Below are the code and all the weights of a small trained network. Each question names an input and a target symbol and asks about switching units off, where a switched-off unit gives its printed mean instead of its output.

import numpy as np


def w(rows, s, z=0):
    codes = np.array(rows[::2]) - 128.0
    scale = np.full(codes.shape[1], s)
    scale[-1] = z or s
    return codes * scale


def f(y):
    return np.maximum(y, 0)


def softmax(a):
    e = np.exp(a - a.max(-1, keepdims=True))
    return e / e.sum(-1, keepdims=True)


def log_softmax(a):
    a = a - a.max(-1, keepdims=True)
    return a - np.log(np.exp(a).sum(-1, keepdims=True))


def net(x, mask):
    ids = ['αβδεζηλμξπσφω'.index(c) for c in x.split()]
    T = len(ids)
    res = E[ids] + P[:T]
    u = 0
    for l in range(3):
        r = res
        for j in range(2):
            rows = slice(4 * j, 4 * j + 4)
            q, k, v = (r @ M[l][rows].T for M in (Q, K, V))
            z = softmax(np.where(np.tri(T) > 0, q @ k.T / 4**0.5, -1e9)) @ v
            o = O[l][rows]
            res = res + np.where(mask[u + j], z, o[:, -1]) @ o[:, :-1]
        u += 2
        y = f(res @ A[l][:, :-1].T + A[l][:, -1])
        res = res + np.where(mask[u : u + 4], y, B[l][:, -1]) @ B[l][:, :-1]
        u += 4
    return log_softmax(res[-1] @ U[:, :-1].T + U[:, -1])


Q, K, V, O, A, B = {}, {}, {}, {}, {}, {}
E = w([
[139,118,107,122],'α',
[93,70,159,198],'β',
[160,136,117,130],'δ',
[169,177,102,118],'ε',
[168,70,120,105],'ζ',
[149,124,123,136],'η',
[140,154,92,131],'λ',
[102,179,58,150],'μ',
[131,37,95,94],'ξ',
[219,102,195,119],'π',
[160,141,135,146],'σ',
[179,166,150,149],'φ',
[135,190,249,173],'ω',
],0.015)
P = w([
[117,175,65,91],'0',
[188,43,204,131],'1',
[186,35,249,116],'2',
[118,94,183,125],'3',
[123,107,160,142],'4',
[142,42,171,135],'5',
[161,100,136,168],'6',
[160,65,129,159],'7',
[168,75,95,180],'8',
[118,63,78,169],'9',
[222,32,115,204],'10',
[124,38,43,184],'11',
[183,84,2,226],'12',
],0.0059)
Q[0] = w([
[224,136,127,109],'0.h1',
[51,141,122,142],'0.h1',
[161,64,153,168],'0.h1',
[153,254,104,120],'0.h1',
[163,76,140,144],'0.h2',
[167,116,170,85],'0.h2',
[47,247,114,166],'0.h2',
[162,111,125,62],'0.h2',
],0.0087)
K[0] = w([
[184,142,138,202],'0.h1',
[148,121,52,213],'0.h1',
[18,162,108,2],'0.h1',
[121,46,232,213],'0.h1',
[150,191,107,25],'0.h2',
[112,91,116,102],'0.h2',
[133,24,32,37],'0.h2',
[69,39,172,96],'0.h2',
],0.008)
V[0] = w([
[144,235,117,88],'0.h1',
[156,122,175,150],'0.h1',
[255,136,226,183],'0.h1',
[126,92,201,164],'0.h1',
[219,170,165,234],'0.h2',
[157,93,41,198],'0.h2',
[88,154,115,135],'0.h2',
[116,253,100,179],'0.h2',
],0.0083)
O[0] = w([
[151,81,64,56,112],'0.h1',
[212,192,114,156,175],'0.h1',
[185,59,158,164,255],'0.h1',
[202,138,146,41,185],'0.h1',
[144,151,65,194,228],'0.h2',
[3,64,102,105,76],'0.h2',
[77,99,89,154,104],'0.h2',
[93,203,166,106,119],'0.h2',
],0.0063,0.0087)
A[0] = w([
[136,97,195,231,196],'0.n1',
[90,2,139,243,254],'0.n2',
[242,154,107,69,227],'0.n3',
[244,16,253,222,96],'0.n4',
],0.0071,0.003)
B[0] = w([
[145,204,176,82,186],'0.n1',
[140,219,192,248,164],'0.n2',
[175,3,158,247,186],'0.n3',
[92,182,22,95,251],'0.n4',
],0.0053,0.023)
Q[1] = w([
[175,146,101,215],'1.h1',
[76,120,108,2],'1.h1',
[104,197,200,28],'1.h1',
[122,135,118,53],'1.h1',
[151,72,89,174],'1.h2',
[152,46,93,59],'1.h2',
[213,154,144,131],'1.h2',
[121,89,100,91],'1.h2',
],0.0096)
K[1] = w([
[128,198,90,254],'1.h1',
[174,112,77,44],'1.h1',
[133,105,151,57],'1.h1',
[172,68,182,41],'1.h1',
[221,120,195,134],'1.h2',
[87,157,163,94],'1.h2',
[82,135,144,202],'1.h2',
[226,28,93,41],'1.h2',
],0.0076)
V[1] = w([
[149,7,60,60],'1.h1',
[167,130,71,25],'1.h1',
[83,187,143,155],'1.h1',
[75,254,141,217],'1.h1',
[47,139,73,180],'1.h2',
[151,240,145,71],'1.h2',
[188,227,77,174],'1.h2',
[70,163,188,224],'1.h2',
],0.0086)
O[1] = w([
[197,130,91,206,7],'1.h1',
[162,205,55,138,69],'1.h1',
[12,122,179,44,159],'1.h1',
[52,63,176,83,238],'1.h1',
[71,135,98,154,103],'1.h2',
[69,86,149,65,164],'1.h2',
[222,82,196,99,238],'1.h2',
[2,20,151,160,172],'1.h2',
],0.0071,0.018)
A[1] = w([
[121,89,140,202,23],'1.n1',
[180,106,100,122,2],'1.n2',
[3,124,187,186,39],'1.n3',
[169,166,91,250,101],'1.n4',
],0.0067,0.0054)
B[1] = w([
[246,132,24,2,131],'1.n1',
[141,180,168,66,135],'1.n2',
[200,91,162,91,255],'1.n3',
[162,50,129,160,143],'1.n4',
],0.0073,0.011)
Q[2] = w([
[143,117,209,152],'2.h1',
[109,180,107,97],'2.h1',
[99,91,201,143],'2.h1',
[73,118,199,166],'2.h1',
[121,201,138,65],'2.h2',
[240,135,134,156],'2.h2',
[114,254,137,24],'2.h2',
[231,146,112,146],'2.h2',
],0.0095)
K[2] = w([
[93,103,148,193],'2.h1',
[135,254,106,112],'2.h1',
[89,167,204,72],'2.h1',
[109,188,210,137],'2.h1',
[15,142,162,148],'2.h2',
[42,85,135,232],'2.h2',
[182,154,117,112],'2.h2',
[161,29,201,87],'2.h2',
],0.0075)
V[2] = w([
[118,113,111,131],'2.h1',
[152,8,113,130],'2.h1',
[135,195,125,134],'2.h1',
[108,119,127,143],'2.h1',
[172,153,96,84],'2.h2',
[84,183,139,104],'2.h2',
[168,132,93,124],'2.h2',
[148,104,152,106],'2.h2',
],0.015)
O[2] = w([
[115,132,30,153,105],'2.h1',
[112,223,138,192,255],'2.h1',
[81,105,157,130,16],'2.h1',
[154,183,127,134,122],'2.h1',
[254,86,136,121,118],'2.h2',
[118,128,235,202,69],'2.h2',
[152,139,123,147,116],'2.h2',
[92,53,79,85,197],'2.h2',
],0.0087,0.026)
A[2] = w([
[150,84,107,42,14],'2.n1',
[165,167,180,152,189],'2.n2',
[2,50,127,182,3],'2.n3',
[69,115,234,145,132],'2.n4',
],0.0086,0.0026)
B[2] = w([
[1,86,94,222,224],'2.n1',
[106,82,191,95,168],'2.n2',
[219,152,87,43,162],'2.n3',
[130,87,20,186,251],'2.n4',
],0.0062,0.015)
U = w([
[107,143,144,142,68],'α',
[120,135,160,109,13],'β',
[106,83,139,243,1],'δ',
[158,101,166,164,60],'ε',
[131,165,93,150,164],'ζ',
[80,188,150,153,155],'η',
[108,144,126,140,129],'λ',
[16,195,75,138,98],'μ',
[51,125,75,254,175],'ξ',
[174,112,105,77,173],'π',
[130,118,143,188,152],'σ',
[172,183,148,32,163],'φ',
[56,15,181,77,122],'ω',
],0.0089,0.0076)

Each question gives the input, a string of symbols that net reads in full, and the target symbol t.
The units are the heads (4 rows each of Q, K, V and O) and the neurons (one row each of A and B). Each row of codes is followed by its name. A weight is (code - 128) times the scale printed after its matrix; where a second scale follows, it is the last column's (O, A, B and U).
mask holds one flag per unit, layer by layer, with each layer's heads first. A switched-off unit (its flag False) gives its mean, the last column of its rows in O or B, instead of its output. The means were averaged over made-up inputs and are rounded, as every weight is.
A unit's drop is (log p(t) with every unit on - log p(t) with that unit switched off) / (log p(t) with every unit on - log p(t) with every unit switched off).
The circuit of an input: a set's keep is (log p(t) with only the set's units on - log p(t) with every unit switched off) / (log p(t) with every unit on - log p(t) with every unit switched off). Starting from the 12 units with the biggest drops (on a tie, the unit counted first), units are removed one at a time, each time the one whose removal leaves the highest keep (on an exact tie, the one counted first), for as long as the keep stays at least 0.8.
units of the circuit, in order: the units of the circuit, biggest drop first
top k neurons: the k neurons with the biggest drops, biggest first
top k neurons in layer l: the k neurons of layer l with the biggest drops, biggest first
which heads matter: for each layer, one digit per head in row order, 1 if its drop is at least 0.15 and else 0, layers parted by /
input ω ε π ω ω ω λ ω ω ζ β ε, target ω: which heads matter : 01 / 00 / 01
input π ω ω ω ζ σ ξ β, target π: units of the circuit, in order : (2.h2 1.h2 1.h1)
input η π α, target π: top 2 neurons in layer 2 : (2.n1 2.n4)
input ω ω ε π ζ ζ, target π: units of the circuit, in order : (0.h1 1.h1)
input ε ζ ξ α, target ξ: units of the circuit, in order : (2.h1)
input ξ ω ω ω ζ π β π ε φ α η, target η: top 4 neurons : (0.n2 1.n3 0.n3 0.n4)
input ε π η, target π: units of the circuit, in order : (1.h1 2.h2)
input ζ ω λ β λ ζ ω μ ω α λ, target φ: which heads matter : 10 / 11 / 11
input π μ ξ ξ ω β ε, target π: units of the circuit, in order : (1.h1 2.h2 0.n2)
input μ ω ω σ β, target ξ: top 2 neurons in layer 0 : (0.n2 0.n4)
input π π ω β ζ ξ ξ, target π: units of the circuit, in order : (1.h1 2.h2 1.h2 0.n2)
input β β σ ω ζ β μ φ ω π ζ ε, target μ: which heads matter : 11 / 01 / 11
input σ μ μ π ζ ζ ω ω λ, target ω: which heads matter : 00 / 00 / 10
input η π λ ζ, target π: units of the circuit, in order : (1.h1)
input ξ ζ β ζ ω ω, target η: top 4 neurons : (0.n2 0.n3 0.n4 1.n3)
input σ ζ π π ξ, target π: top 3 neurons : (0.n2 2.n1 2.n4)
input λ α ω ε β ω ω ω π π ω ω ω, target δ: top 4 neurons : (0.n2 2.n4 0.n3 1.n3)
input ξ ω ξ φ ω β ω ζ, target η: top 2 neurons : (0.n2 1.n3)
input ω β π ω ω ω β β ω λ β π ω, target ω: top 3 neurons in layer 0 : (0.n1 0.n3 0.n2)
input β π φ, target μ: units of the circuit, in order : (2.h1 2.h2 1.h2 0.n2)
input ω ω ω δ ω λ ζ λ ω ω φ, target ω: units of the circuit, in order : (2.h1 2.h2)
input ξ λ ω ε α ε ξ φ β ω, target η: which heads matter : 11 / 11 / 11
input ω ω π ω λ ω φ, target ω: units of the circuit, in order : (2.h2)
input ω ω α ω λ, target ω: which heads matter : 01 / 00 / 11
input μ ω π ε β α, target ξ: which heads matter : 11 / 11 / 11
input π ζ ω π ξ ξ ω β π π, target π: units of the circuit, in order : (0.n2 2.h2 1.h2 1.h1)
input ζ ω ω ω σ β ω π, target φ: top 3 neurons : (0.n2 1.n3 2.n4)
input β ω ω ξ π, target μ: top 2 neurons : (0.n4 0.n2)
